Here is a tiny trained network, its code and every weight. The questions are about switching its units off for an input and a class, where a switched-off unit gives its printed mean instead of its output.

import numpy as np


def w(rows, s, z=0):
    codes = np.array(rows[::2]) - 128.0
    scale = np.full(codes.shape[1], s)
    scale[-1] = z or s
    return codes * scale


def norm(h):
    return h / np.sqrt((h * h).mean(-1, keepdims=True) + 1e-5)


def f(y):
    return y / 2 * (1 + np.tanh(0.7978845608 * (y + 0.044715 * y**3)))


def log_softmax(a):
    a = a - a.max(-1, keepdims=True)
    return a - np.log(np.exp(a).sum(-1, keepdims=True))


def net(x, mask):
    res = np.array(x, float).reshape(1, 6) / 4 @ E
    u = 0
    for l in range(2):
        y = f(norm(res) @ A[l][:, :-1].T + A[l][:, -1])
        res = res + np.where(mask[u : u + 15], y, B[l][:, -1]) @ B[l][:, :-1]
        u += 15
    return log_softmax(norm(res)[-1] @ U[:, :-1].T + U[:, -1])


A, B = {}, {}
E = w([
[125,120,130,136,132,126,128],'x0',
[160,166,107,88,251,114,141],'x1',
[128,130,117,129,128,128,127],'x2',
[124,125,136,130,128,127,125],'x3',
[60,101,107,85,113,39,217],'x4',
[147,122,126,133,127,123,134],'x5',
],0.026)
A[0] = w([
[119,139,123,122,135,111,139,90],'L0N1',
[106,129,103,118,134,103,148,78],'L0N2',
[120,133,120,132,112,113,155,84],'L0N3',
[124,71,169,161,163,115,125,112],'L0N4',
[134,168,142,57,101,133,122,66],'L0N5',
[112,132,131,111,131,87,153,64],'L0N6',
[95,124,132,102,120,68,182,164],'L0N7',
[111,124,116,117,127,102,147,158],'L0N8',
[98,113,127,106,109,77,159,60],'L0N9',
[140,125,110,145,118,168,118,125],'L0N10',
[180,119,157,136,120,62,115,90],'L0N11',
[137,143,113,145,127,128,95,251],'L0N12',
[141,148,129,91,254,112,135,182],'L0N13',
[79,150,124,139,143,141,115,106],'L0N14',
[137,121,162,81,106,138,125,174],'L0N15',
],0.05,0.011)
B[0] = w([
[127,92,142,153,180,125,135,142],'L0N1',
[82,116,148,164,208,92,113,158],'L0N2',
[167,166,149,130,93,185,95,149],'L0N3',
[123,136,155,153,134,121,74,133],'L0N4',
[108,151,182,100,71,88,101,130],'L0N5',
[69,83,122,127,205,70,86,163],'L0N6',
[76,72,17,172,100,97,231,210],'L0N7',
[70,133,95,140,118,128,150,165],'L0N8',
[227,255,201,97,19,187,103,185],'L0N9',
[69,115,104,142,194,95,127,169],'L0N10',
[101,112,144,117,124,109,74,131],'L0N11',
[174,164,169,112,97,83,20,178],'L0N12',
[230,205,79,81,213,155,144,252],'L0N13',
[125,148,151,136,118,115,80,133],'L0N14',
[104,83,126,205,187,126,67,144],'L0N15',
],0.046,0.043)
A[1] = w([
[75,82,167,158,108,130,153,45],'L1N1',
[132,88,83,74,94,81,132,44],'L1N2',
[86,76,145,48,186,118,199,64],'L1N3',
[177,124,215,5,93,220,135,85],'L1N4',
[106,55,102,68,252,111,178,91],'L1N5',
[100,93,145,142,67,142,144,2],'L1N6',
[105,106,161,130,28,124,149,44],'L1N7',
[96,98,138,134,87,133,141,50],'L1N8',
[60,66,185,109,96,66,65,96],'L1N9',
[57,104,135,142,118,111,111,43],'L1N10',
[79,105,202,140,151,128,116,93],'L1N11',
[77,91,90,167,178,85,162,100],'L1N12',
[163,131,172,89,130,142,125,40],'L1N13',
[179,116,181,78,156,234,140,49],'L1N14',
[100,118,137,108,158,127,161,56],'L1N15',
],0.042,0.0045)
B[1] = w([
[156,104,107,131,95,119,51,145],'L1N1',
[150,155,158,144,155,143,140,136],'L1N2',
[127,127,113,136,128,178,211,144],'L1N3',
[141,145,170,175,190,97,69,165],'L1N4',
[2,82,162,145,21,96,169,224],'L1N5',
[159,87,87,132,96,134,66,174],'L1N6',
[156,42,61,153,137,148,66,199],'L1N7',
[146,90,111,120,95,162,85,159],'L1N8',
[97,115,202,179,96,169,211,252],'L1N9',
[139,114,113,125,131,121,62,180],'L1N10',
[123,149,173,178,135,94,149,179],'L1N11',
[156,135,160,87,146,144,112,203],'L1N12',
[151,143,162,101,114,182,128,159],'L1N13',
[88,66,174,84,81,105,54,189],'L1N14',
[167,117,114,124,162,177,177,134],'L1N15',
],0.073,0.02)
U = w([
[123,118,214,199,114,144,136,180],'0',
[187,170,166,53,183,124,74,118],'1',
[162,63,40,170,70,158,88,6],'2',
[94,143,48,82,131,119,250,203],'3',
],0.02,0.0015)

Each question gives the input, the list of numbers given to net, and the class t.
The units are the neurons (one row each of A and B). Each row of codes is followed by its name. A weight is (code - 128) times the scale printed after its matrix; where a second scale follows, it is the last column's (A, B and U).
mask holds one flag per neuron, layer by layer. A switched-off neuron (its flag False) gives its mean, the last column of its row in B, instead of its output. The means were averaged over made-up inputs and are rounded, as every weight is.
A unit's drop is (log p(t) with every unit on - log p(t) with that unit switched off) / (log p(t) with every unit on - log p(t) with every unit switched off).
The circuit of an input: a set's keep is (log p(t) with only the set's units on - log p(t) with every unit switched off) / (log p(t) with every unit on - log p(t) with every unit switched off). Starting from the 12 units with the biggest drops (on a tie, the unit counted first), units are removed one at a time, each time the one whose removal leaves the highest keep (on an exact tie, the one counted first), for as long as the keep stays at least 0.8.
circuit, biggest first: the units of the circuit, biggest drop first
k most important neurons: the k neurons with the biggest drops, biggest first
top k neurons in layer l: the k neurons of layer l with the biggest drops, biggest first
drop of u: that unit's drop, to one decimal
input [5,-2,3,-7,0,8], class 0: circuit, biggest first => (L0N13)
input [-8,-7,6,4,0,2], class 0: top 2 neurons in layer 0 => (L0N13, L0N7)
input [-2,-4,-8,0,-1,-5], class 0: top 2 neurons in layer 0 => (L0N13, L0N7)
input [-8,-5,3,-2,0,8], class 0: top 3 neurons in layer 0 => (L0N13, L0N7, L0N9)
input [-5,-2,-1,-1,-3,-2], class 0: 2 most important neurons => (L0N13, L1N9)
input [-3,2,5,2,0,2], class 1: 2 most important neurons => (L0N7, L0N13)
input [-8,-1,-4,3,-8,-4], class 0: top 2 neurons in layer 0 => (L0N13, L0N9)
input [-1,-7,-1,-4,0,6], class 0: 3 most important neurons => (L0N7, L0N13, L0N9)
input [8,1,8,-7,-8,6], class 1: top 2 neurons in layer 0 => (L0N12, L0N7)
input [-6,-3,4,-1,0,-5], class 0: 2 most important neurons => (L0N13, L0N7)
input [1,0,-1,-2,-4,-1], class 0: 2 most important neurons => (L0N13, L0N9)
input [1,4,-8,5,-5,-5], class 1: drop of L0N7 => 0.5
input [3,-7,-3,2,-8,-4], class 0: drop of L0N13 => 6.7
input [-7,1,-8,7,4,-2], class 3: circuit, biggest first => (L0N7)
input [-6,2,2,0,6,0], class 3: drop of L0N7 => 0.6
input [-3,7,1,4,-6,4], class 1: drop of L0N7 => 0.2
